Below is a small trained network, with its code and all its weights. Each question gives an input and a target symbol and asks what happens when units are switched off, that is, made to give their printed mean instead of their output.

import numpy as np


def w(rows, s, z=0):
    codes = np.array(rows[::2]) - 128.0
    scale = np.full(codes.shape[1], s)
    scale[-1] = z or s
    return codes * scale


def f(y):
    return np.maximum(y, 0)


def softmax(a):
    e = np.exp(a - a.max(-1, keepdims=True))
    return e / e.sum(-1, keepdims=True)


def log_softmax(a):
    a = a - a.max(-1, keepdims=True)
    return a - np.log(np.exp(a).sum(-1, keepdims=True))


def net(x, mask):
    ids = ['ΓΠΨΩαβδεζθμξστ'.index(c) for c in x.split()]
    T = len(ids)
    res = E[ids] + P[:T]
    r = res
    for j in range(3):
        rows = slice(4 * j, 4 * j + 4)
        q, k, v = (r @ M[0][rows].T for M in (Q, K, V))
        z = softmax(np.where(np.tri(T) > 0, q @ k.T / 4**0.5, -1e9)) @ v
        o = O[0][rows]
        res = res + np.where(mask[j], z, o[:, -1]) @ o[:, :-1]
    y = f(res @ A[0][:, :-1].T + A[0][:, -1])
    res = res + np.where(mask[3:27], y, B[0][:, -1]) @ B[0][:, :-1]
    return log_softmax(res[-1] @ U[:, :-1].T + U[:, -1])


Q, K, V, O, A, B = {}, {}, {}, {}, {}, {}
E = w([
[130,96,96,255,57,144],'Γ',
[199,173,169,215,104,131],'Π',
[166,105,245,42,86,149],'Ψ',
[88,153,92,194,203,177],'Ω',
[235,153,160,53,155,182],'α',
[139,103,13,220,189,168],'β',
[225,62,154,103,98,160],'δ',
[109,81,95,81,188,199],'ε',
[81,188,171,220,113,99],'ζ',
[157,213,214,102,168,144],'θ',
[104,19,80,143,103,193],'μ',
[61,93,133,118,110,88],'ξ',
[176,28,107,163,64,175],'σ',
[40,99,99,250,88,172],'τ',
],0.0094)
P = w([
[157,146,99,111,169,132],'0',
[120,81,177,185,165,89],'1',
[148,150,91,110,59,124],'2',
[160,126,131,168,142,221],'3',
[157,102,146,197,180,84],'4',
[145,173,68,80,8,120],'5',
[114,146,165,186,143,209],'6',
],0.015)
Q[0] = w([
[125,142,121,164,120,171],'h1',
[122,177,140,149,94,204],'h1',
[109,118,129,104,137,98],'h1',
[114,91,132,93,172,31],'h1',
[152,173,188,147,122,187],'h2',
[110,84,135,144,97,6],'h2',
[169,122,151,117,132,176],'h2',
[163,162,125,113,115,182],'h2',
[113,102,131,134,132,117],'h3',
[133,137,111,138,98,199],'h3',
[156,119,136,103,136,61],'h3',
[125,130,101,129,114,149],'h3',
],0.015)
K[0] = w([
[92,203,55,124,84,116],'h1',
[104,173,112,100,46,127],'h1',
[148,100,175,197,165,123],'h1',
[168,50,197,186,254,149],'h1',
[140,213,125,89,87,61],'h2',
[181,69,227,191,236,113],'h2',
[140,157,125,58,63,143],'h2',
[132,141,109,99,35,77],'h2',
[93,124,126,148,129,103],'h3',
[147,129,60,86,42,155],'h3',
[199,117,145,171,216,127],'h3',
[114,125,81,128,91,161],'h3',
],0.01)
V[0] = w([
[93,216,161,186,87,22],'h1',
[93,255,77,126,143,87],'h1',
[44,112,84,104,141,181],'h1',
[18,191,117,114,145,202],'h1',
[118,115,121,229,89,186],'h2',
[195,138,39,85,87,186],'h2',
[105,220,194,37,164,137],'h2',
[137,19,149,60,133,59],'h2',
[138,123,60,108,63,160],'h3',
[167,69,118,136,78,71],'h3',
[168,90,133,197,179,214],'h3',
[115,87,140,222,166,142],'h3',
],0.009)
O[0] = w([
[202,209,107,206,110,101,131],'h1',
[153,166,119,179,178,156,164],'h1',
[61,159,124,70,114,213,97],'h1',
[69,208,148,142,168,255,88],'h1',
[23,165,91,146,149,65,246],'h2',
[124,85,116,46,245,128,251],'h2',
[190,141,175,139,146,157,1],'h2',
[138,69,151,90,28,154,25],'h2',
[130,122,68,77,128,120,249],'h3',
[120,98,97,116,76,81,176],'h3',
[62,142,167,147,168,111,193],'h3',
[90,157,137,168,130,118,140],'h3',
],0.0082,0.0034)
A[0] = w([
[159,206,204,154,158,94,252],'n1',
[109,69,123,105,38,24,159],'n2',
[153,117,114,42,65,37,184],'n3',
[98,139,34,116,118,246,170],'n4',
[94,35,162,146,170,154,112],'n5',
[127,222,15,58,169,189,164],'n6',
[130,251,161,198,97,120,148],'n7',
[170,140,39,91,108,44,135],'n8',
[186,113,44,62,23,142,120],'n9',
[197,150,39,138,138,105,106],'n10',
[147,149,121,167,183,253,143],'n11',
[171,158,37,85,125,39,100],'n12',
[136,26,238,163,176,161,176],'n13',
[200,123,140,28,109,157,118],'n14',
[226,139,104,147,105,153,133],'n15',
[175,121,163,83,170,190,65],'n16',
[141,88,172,138,204,157,96],'n17',
[173,85,213,177,83,98,212],'n18',
[79,104,13,228,126,101,223],'n19',
[159,97,152,134,172,99,104],'n20',
[137,69,123,63,250,150,55],'n21',
[36,99,201,141,129,129,95],'n22',
[151,120,159,103,191,195,45],'n23',
[146,119,96,191,154,90,172],'n24',
],0.0066,0.0044)
B[0] = w([
[120,100,75,101,145,88,194],'n1',
[121,205,114,146,206,220,195],'n2',
[153,112,131,137,200,149,180],'n3',
[82,150,178,100,103,138,196],'n4',
[170,152,57,136,122,127,163],'n5',
[74,105,176,85,93,72,225],'n6',
[148,110,30,71,129,146,197],'n7',
[123,128,156,233,153,146,179],'n8',
[120,114,168,123,152,223,178],'n9',
[133,88,152,105,119,56,169],'n10',
[166,182,151,107,148,121,196],'n11',
[133,100,124,234,131,111,174],'n12',
[108,137,146,169,65,84,175],'n13',
[148,68,115,90,81,148,168],'n14',
[184,131,150,67,134,117,158],'n15',
[141,121,151,168,64,107,161],'n16',
[154,132,110,254,101,165,162],'n17',
[48,117,164,106,144,124,171],'n18',
[179,124,206,110,119,127,249],'n19',
[117,132,109,170,124,131,147],'n20',
[91,127,59,159,82,160,195],'n21',
[207,78,138,111,132,45,166],'n22',
[124,140,124,201,85,136,162],'n23',
[126,94,154,106,121,99,185],'n24',
],0.0069,0.013)
U = w([
[64,60,173,171,106,49,230],'Γ',
[151,117,107,182,184,72,105],'Π',
[170,73,137,96,78,115,65],'Ψ',
[100,242,137,192,162,188,178],'Ω',
[153,146,2,169,43,112,141],'α',
[78,131,113,117,166,158,162],'β',
[130,101,81,180,167,176,3],'δ',
[76,170,116,165,3,156,119],'ε',
[201,167,88,29,178,83,189],'ζ',
[202,200,166,208,119,160,65],'θ',
[84,90,66,45,88,105,115],'μ',
[165,131,198,63,139,143,187],'ξ',
[118,97,29,112,204,141,46],'σ',
[82,193,195,17,148,81,155],'τ',
],0.0071,0.0021)

Each question gives the input, a string of symbols that net reads in full, and the target symbol t.
The units are the heads (4 rows each of Q, K, V and O) and the neurons (one row each of A and B). Each row of codes is followed by its name. A weight is (code - 128) times the scale printed after its matrix; where a second scale follows, it is the last column's (O, A, B and U).
mask holds one flag per unit, heads first, then neurons. A switched-off unit (its flag False) gives its mean, the last column of its rows in O or B, instead of its output. The means were averaged over made-up inputs and are rounded, as every weight is.
A unit's drop is (log p(t) with every unit on - log p(t) with that unit switched off) / (log p(t) with every unit on - log p(t) with every unit switched off).
The circuit of an input: a set's keep is (log p(t) with only the set's units on - log p(t) with every unit switched off) / (log p(t) with every unit on - log p(t) with every unit switched off). Starting from the 12 units with the biggest drops (on a tie, the unit counted first), units are removed one at a time, each time the one whose removal leaves the highest keep (on an exact tie, the one counted first), for as long as the keep stays at least 0.8.
units of the circuit, in order: the units of the circuit, biggest drop first
unit that matters most: the unit with the biggest drop
k most important neurons: the k neurons with the biggest drops, biggest first
heads that matter: for each layer, one digit per head in row order, 1 if its drop is at least 0.15 and else 0, layers parted by /
input ε ε ε μ σ Ψ ζ, target Ψ: heads that matter -> 011
input ε τ σ Ω β Ω Ψ, target Ω: units of the circuit, in order -> (h1)
input μ Ω μ τ, target μ: units of the circuit, in order -> (h1; h2; h3)
input θ τ Ω θ β Ψ θ, target Ψ: heads that matter -> 011
input Π ε Π ξ μ θ β, target θ: units of the circuit, in order -> (h2; h1; n11)
input σ ζ Ω Γ Ω α Ω, target α: heads that matter -> 011
input Ω θ ζ α Γ Ω θ, target Ω: heads that matter -> 110
input ζ Ω σ Γ σ μ Ψ, target μ: heads that matter -> 111
input θ ζ τ ξ σ Π ξ, target Π: heads that matter -> 110
input Ω μ Ω Ω, target Ω: units of the circuit, in order -> (h1; n11)
input θ α μ Π δ θ Ω, target θ: units of the circuit, in order -> (h2; h1; n17)
input Ψ τ Ω β, target Ω: units of the circuit, in order -> (h1; n11)
input Γ ε ζ, target α: units of the circuit, in order -> (h1; n7)
input Π α ξ τ, target ξ: unit that matters most -> h3
input ε Ψ ζ Ω, target ζ: heads that matter -> 100
input θ α σ Ψ θ α Γ, target α: 2 most important neurons -> (n21; n19)
input Ω Γ τ θ ξ Ω τ, target Ω: 2 most important neurons -> (n11; n17)
input θ σ μ Ω σ θ α, target θ: units of the circuit, in order -> (h2; h1)
input σ ξ β Ω θ α, target Ψ: heads that matter -> 011
input Ω Ω Γ σ τ τ θ, target τ: heads that matter -> 111
input δ Γ θ, target ζ: heads that matter -> 110
input σ Ω θ ε α, target Γ: 4 most important neurons -> (n13; n2; n7; n18)
input σ α θ θ σ ζ Ψ, target ζ: heads that matter -> 101
input Π δ Π ε Γ Ω α, target Ω: units of the circuit, in order -> (h1)
